Below is a small trained network, with its code and all its weights. Each question gives an input and a target symbol and asks what happens when units are switched off, that is, made to give their printed mean instead of their output.

import numpy as np


def w(rows, s, z=0):
    codes = np.array(rows[::2]) - 128.0
    scale = np.full(codes.shape[1], s)
    scale[-1] = z or s
    return codes * scale


def f(y):
    return np.maximum(y, 0)


def softmax(a):
    e = np.exp(a - a.max(-1, keepdims=True))
    return e / e.sum(-1, keepdims=True)


def log_softmax(a):
    a = a - a.max(-1, keepdims=True)
    return a - np.log(np.exp(a).sum(-1, keepdims=True))


def net(x, mask):
    ids = ['αβδεζηθλμξπσω'.index(c) for c in x.split()]
    T = len(ids)
    res = E[ids] + P[:T]
    u = 0
    for l in range(2):
        q, k, v = (res @ M[l].T for M in (Q, K, V))
        z = softmax(np.where(np.tri(T) > 0, q @ k.T / 3**0.5, -1e9)) @ v
        res = res + np.where(mask[u], z, O[l][:, -1]) @ O[l][:, :-1]
        u += 1
        y = f(res @ A[l][:, :-1].T + A[l][:, -1])
        res = res + np.where(mask[u : u + 4], y, B[l][:, -1]) @ B[l][:, :-1]
        u += 4
    return log_softmax(res[-1] @ U[:, :-1].T + U[:, -1])


Q, K, V, O, A, B = {}, {}, {}, {}, {}, {}
E = w([
[107,111,172,104,43,151,142,193],'α',
[130,161,159,157,72,143,225,143],'β',
[112,146,146,152,68,83,60,126],'δ',
[50,53,89,85,99,110,163,89],'ε',
[149,148,71,96,93,136,199,110],'ζ',
[59,122,177,143,201,161,181,93],'η',
[133,140,87,151,64,59,188,107],'θ',
[58,142,146,140,167,94,127,189],'λ',
[80,103,85,157,138,255,65,123],'μ',
[91,138,56,50,189,100,134,97],'ξ',
[97,142,180,167,130,153,195,86],'π',
[162,185,96,118,169,109,69,111],'σ',
[166,233,154,82,178,184,124,126],'ω',
],0.0086)
P = w([
[252,41,60,209,182,230,109,219],'0',
[23,145,144,23,155,99,108,100],'1',
[38,179,131,50,141,104,130,96],'2',
[37,183,118,51,140,105,143,101],'3',
[31,184,123,62,138,106,152,105],'4',
[37,197,107,67,130,106,157,105],'5',
[31,203,108,72,130,105,165,103],'6',
[43,218,84,97,114,113,180,110],'7',
[32,223,93,74,122,103,165,106],'8',
[53,223,89,80,118,112,176,112],'9',
[64,233,81,92,103,115,180,110],'10',
[61,238,83,83,106,115,168,111],'11',
[60,242,78,86,129,108,178,101],'12',
[70,243,69,80,115,130,156,108],'13',
],0.0028)
Q[0] = w([
[253,57,143,178,141,116,63,153],'0.h1',
[191,75,143,119,171,130,173,185],'0.h1',
[66,221,92,126,117,114,134,190],'0.h1',
],0.025)
K[0] = w([
[121,160,168,27,117,92,186,80],'0.h1',
[39,163,77,126,93,132,82,115],'0.h1',
[136,96,3,188,111,232,119,101],'0.h1',
],0.02)
V[0] = w([
[93,119,87,93,42,120,170,77],'0.h1',
[118,80,145,157,116,108,4,111],'0.h1',
[136,108,154,202,72,96,194,189],'0.h1',
],0.02)
O[0] = w([
[239,138,93,19,101,147,125,92,4],'0.h1',
[65,222,88,93,125,138,224,220,204],'0.h1',
[41,148,139,132,19,177,99,1,39],'0.h1',
],0.0089,0.0041)
A[0] = w([
[198,126,135,70,98,131,138,61,149],'0.n1',
[100,163,59,160,78,187,117,51,146],'0.n2',
[176,134,133,221,28,47,60,208,1],'0.n3',
[190,97,203,166,46,62,138,249,88],'0.n4',
],0.012,0.00063)
B[0] = w([
[131,201,108,200,119,60,56,108,170],'0.n1',
[127,52,122,132,138,116,88,239,228],'0.n2',
[32,231,96,65,141,153,41,2,189],'0.n3',
[169,100,222,198,39,66,126,203,254],'0.n4',
],0.0081)
Q[1] = w([
[179,91,187,109,74,200,169,16],'1.h1',
[70,178,78,189,171,51,57,249],'1.h1',
[220,111,135,65,117,116,160,78],'1.h1',
],0.02)
K[1] = w([
[128,188,140,95,63,3,190,70],'1.h1',
[105,77,70,172,143,213,43,194],'1.h1',
[121,100,150,50,120,58,130,155],'1.h1',
],0.015)
V[1] = w([
[123,232,90,117,44,31,91,138],'1.h1',
[209,91,112,4,102,57,116,210],'1.h1',
[242,155,160,211,211,101,91,97],'1.h1',
],0.012)
O[1] = w([
[214,125,150,30,113,59,145,203,147],'1.h1',
[15,106,127,6,67,110,124,129,2],'1.h1',
[140,2,184,134,183,155,185,85,68],'1.h1',
],0.0078,0.0095)
A[1] = w([
[162,180,129,110,32,227,249,153,203],'1.n1',
[199,152,116,74,78,131,183,51,7],'1.n2',
[131,162,52,197,105,64,232,35,198],'1.n3',
[101,221,238,120,184,186,207,84,86],'1.n4',
],0.013,0.0013)
B[1] = w([
[155,66,212,83,166,206,126,61,248],'1.n1',
[85,137,48,148,195,137,95,109,153],'1.n2',
[128,43,22,113,95,75,138,80,254],'1.n3',
[132,251,144,80,78,209,207,101,221],'1.n4',
],0.012,0.0072)
U = w([
[74,180,153,125,60,100,74,87,130],'α',
[149,77,181,166,64,165,85,146,17],'β',
[199,186,135,73,136,162,105,136,125],'δ',
[103,145,77,69,224,84,157,139,141],'ε',
[166,75,128,104,176,127,136,97,178],'ζ',
[134,105,127,127,91,162,154,81,25],'η',
[161,93,124,88,48,73,160,127,135],'θ',
[186,152,91,159,149,126,105,127,198],'λ',
[76,155,125,126,120,142,175,140,60],'μ',
[53,67,124,110,123,117,159,121,254],'ξ',
[63,79,102,159,206,253,63,167,243],'π',
[113,149,163,148,178,59,170,207,75],'σ',
[156,104,190,161,158,132,155,80,62],'ω',
],0.007,0.0023)

Each question gives the input, a string of symbols that net reads in full, and the target symbol t.
The units are the heads (3 rows each of Q, K, V and O) and the neurons (one row each of A and B). Each row of codes is followed by its name. A weight is (code - 128) times the scale printed after its matrix; where a second scale follows, it is the last column's (O, A, B and U).
mask holds one flag per unit, layer by layer, with each layer's heads first. A switched-off unit (its flag False) gives its mean, the last column of its rows in O or B, instead of its output. The means were averaged over made-up inputs and are rounded, as every weight is.
A unit's drop is (log p(t) with every unit on - log p(t) with that unit switched off) / (log p(t) with every unit on - log p(t) with every unit switched off).
The circuit of an input: a set's keep is (log p(t) with only the set's units on - log p(t) with every unit switched off) / (log p(t) with every unit on - log p(t) with every unit switched off). Starting from all 10 units, units are removed one at a time, each time the one whose removal leaves the highest keep (on an exact tie, the one counted first), for as long as the keep stays at least 0.8.
units of the circuit, in order: the units of the circuit, biggest drop first
unit that matters most: the unit with the biggest drop
top k neurons: the k neurons with the biggest drops, biggest first
top k neurons in layer l: the k neurons of layer l with the biggest drops, biggest first
input λ λ θ β η ξ λ μ μ μ λ, target σ: units of the circuit, in order => [0.h1 0.n4]
input λ ω σ ξ β μ ζ η σ λ θ, target θ: top 2 neurons in layer 0 => [0.n2 0.n4]
input μ δ ξ μ λ λ λ δ μ ξ, target ε: top 4 neurons => [0.n4 1.n3 0.n2 1.n1]
input λ ω μ λ η σ λ δ ζ λ θ λ μ, target λ: unit that matters most => 0.h1
input λ μ λ λ ε λ δ σ α, target β: top 2 neurons in layer 0 => [0.n4 0.n2]
input ξ λ δ δ δ η π ω, target ξ: units of the circuit, in order => [1.h1 0.h1]
input ε θ ζ λ μ δ β δ λ ξ λ δ δ, target α: top 2 neurons => [0.n1 0.n3]
input λ θ μ λ ξ ξ λ ζ, target ζ: top 3 neurons in layer 1 => [1.n1 1.n3 1.n4]
input ζ μ σ ξ μ λ σ, target ζ: top 2 neurons => [0.n1 0.n2]
input δ λ ζ π λ ζ ε δ δ δ ω α, target δ: units of the circuit, in order => [0.h1 1.h1 1.n1]
input β λ ω, target β: top 2 neurons in layer 0 => [0.n2 0.n1]
input λ λ δ λ λ ω ξ α λ δ ω σ, target λ: units of the circuit, in order => [0.h1 1.h1 0.n4]
input ε θ π δ, target ε: units of the circuit, in order => [0.h1 1.h1 1.n2 0.n4]
input δ μ λ λ σ λ ξ, target ε: units of the circuit, in order => [0.n4 0.h1]
input λ δ λ η ω λ ω, target λ: unit that matters most => 0.h1
input π λ δ δ λ δ, target π: units of the circuit, in order => [0.n2 0.h1 1.h1 0.n4]
input λ ε α, target λ: units of the circuit, in order => [0.h1 1.h1 0.n4 0.n3]
input ζ δ δ λ ξ β λ, target ζ: units of the circuit, in order => [0.h1 1.h1 0.n1]
input β λ λ δ δ δ, target β: units of the circuit, in order => [0.n2 0.h1]
input μ θ δ ξ η η λ μ δ δ ε ξ, target μ: top neuron in layer 1 => [1.n4]
